Below is a small trained network, with its code and all its weights. Each question gives an input and a class and asks what happens when units are switched off, that is, made to give their printed mean instead of their output.

import numpy as np


def w(rows, s, z=0):
    codes = np.array(rows[::2]) - 128.0
    scale = np.full(codes.shape[1], s)
    scale[-1] = z or s
    return codes * scale


def f(y):
    return y / 2 * (1 + np.tanh(0.7978845608 * (y + 0.044715 * y**3)))


def log_softmax(a):
    a = a - a.max(-1, keepdims=True)
    return a - np.log(np.exp(a).sum(-1, keepdims=True))


def net(x, mask):
    res = np.array(x, float).reshape(1, 6) / 4 @ E
    y = f(res @ A[0][:, :-1].T + A[0][:, -1])
    res = res + np.where(mask, y, B[0][:, -1]) @ B[0][:, :-1]
    return log_softmax(res[-1] @ U[:, :-1].T + U[:, -1])


A, B = {}, {}
E = w([
[66,123,30,68,13,172,37,98,153],'x0',
[73,139,154,170,151,81,99,217,28],'x1',
[113,81,79,126,191,108,165,48,137],'x2',
[102,191,133,28,147,52,201,172,209],'x3',
[109,104,108,254,83,106,176,69,94],'x4',
[144,115,50,146,92,201,247,161,194],'x5',
],0.0089)
A[0] = w([
[138,112,144,122,140,102,110,41,90,25],'n1',
[175,143,162,149,178,133,132,167,123,144],'n2',
[143,155,104,97,130,148,153,107,251,184],'n3',
[114,135,145,90,138,71,87,157,81,122],'n4',
[93,190,146,144,36,104,119,142,117,184],'n5',
[144,98,154,150,166,155,118,49,103,145],'n6',
[89,128,86,161,94,170,76,111,139,142],'n7',
[86,136,88,130,101,175,101,137,78,56],'n8',
[152,110,122,167,133,108,175,133,86,254],'n9',
[140,125,119,120,101,177,90,134,112,128],'n10',
[76,91,85,145,121,160,98,109,85,180],'n11',
],0.012,0.0033)
B[0] = w([
[82,74,91,102,233,103,58,193,92,182],'n1',
[178,116,140,161,143,81,114,129,31,196],'n2',
[195,1,158,9,82,97,207,121,226,251],'n3',
[10,196,140,142,53,23,149,220,206,207],'n4',
[86,119,87,153,96,118,153,33,138,199],'n5',
[99,154,83,156,199,125,61,110,116,204],'n6',
[170,90,117,117,148,87,143,82,193,209],'n7',
[174,50,136,83,102,46,182,104,177,184],'n8',
[90,163,81,204,94,111,181,90,102,200],'n9',
[167,108,155,113,122,179,95,113,203,181],'n10',
[113,110,95,96,153,21,131,78,169,207],'n11',
],0.0078,0.012)
U = w([
[117,166,213,160,150,244,2,174,121,34],'0',
[177,80,107,12,122,47,174,67,218,200],'1',
[17,143,130,92,193,75,39,216,112,166],'2',
[182,116,135,205,15,174,121,129,121,28],'3',
[148,30,148,142,118,243,174,139,206,67],'4',
[235,182,229,92,116,140,115,200,24,3],'5',
[193,98,95,155,238,135,50,74,26,138],'6',
[54,200,82,241,120,105,212,101,72,209],'7',
],0.0074,0.0036)

Each question gives the input, the list of numbers given to net, and the class t.
The units are the neurons (one row each of A and B). Each row of codes is followed by its name. A weight is (code - 128) times the scale printed after its matrix; where a second scale follows, it is the last column's (A, B and U).
mask holds one flag per neuron, in row order. A switched-off neuron (its flag False) gives its mean, the last column of its row in B, instead of its output. The means were averaged over made-up inputs and are rounded, as every weight is.
A unit's drop is (log p(t) with every unit on - log p(t) with that unit switched off) / (log p(t) with every unit on - log p(t) with every unit switched off).
The circuit of an input: a set's keep is (log p(t) with only the set's units on - log p(t) with every unit switched off) / (log p(t) with every unit on - log p(t) with every unit switched off). Starting from all 11 units, units are removed one at a time, each time the one whose removal leaves the highest keep (on an exact tie, the one counted first), for as long as the keep stays at least 0.8.
circuit, biggest first: the units of the circuit, biggest drop first
most important unit: the unit with the biggest drop
k most important neurons: the k neurons with the biggest drops, biggest first
drop of u: that unit's drop, to one decimal
input [-4,-2,-2,-3,-4,7], class 4: circuit, biggest first => n11; n8
input [-7,2,-7,-2,4,-1], class 7: circuit, biggest first => n9
input [-7,7,-2,6,2,-7], class 7: circuit, biggest first => n9; n3
input [1,-3,0,-6,7,2], class 6: circuit, biggest first => n6; n4
input [-1,7,5,-6,6,-8], class 2: 2 most important neurons => n1; n4
input [-1,8,-6,-1,0,-4], class 7: 2 most important neurons => n5; n1
input [-7,2,-8,3,0,5], class 7: 2 most important neurons => n9; n3
input [-3,1,-1,-2,2,-5], class 2: 2 most important neurons => n1; n4
input [1,-2,3,-1,6,-4], class 6: circuit, biggest first => n4; n3
input [5,6,7,-7,7,-2], class 1: 4 most important neurons => n11; n8; n7; n2
input [-8,7,-7,-6,-2,-1], class 7: 2 most important neurons => n9; n4
input [2,2,2,-7,7,4], class 1: 2 most important neurons => n11; n8
input [-2,-5,-4,-1,-5,-7], class 2: 2 most important neurons => n4; n3
input [3,4,-7,-8,-8,2], class 1: most important unit => n8
input [8,4,-4,-4,7,-4], class 1: drop of n8 => 0.0
input [-8,-1,-8,0,6,-6], class 7: drop of n9 => 0.1
input [-2,3,-4,5,0,-4], class 2: drop of n9 => 0.2
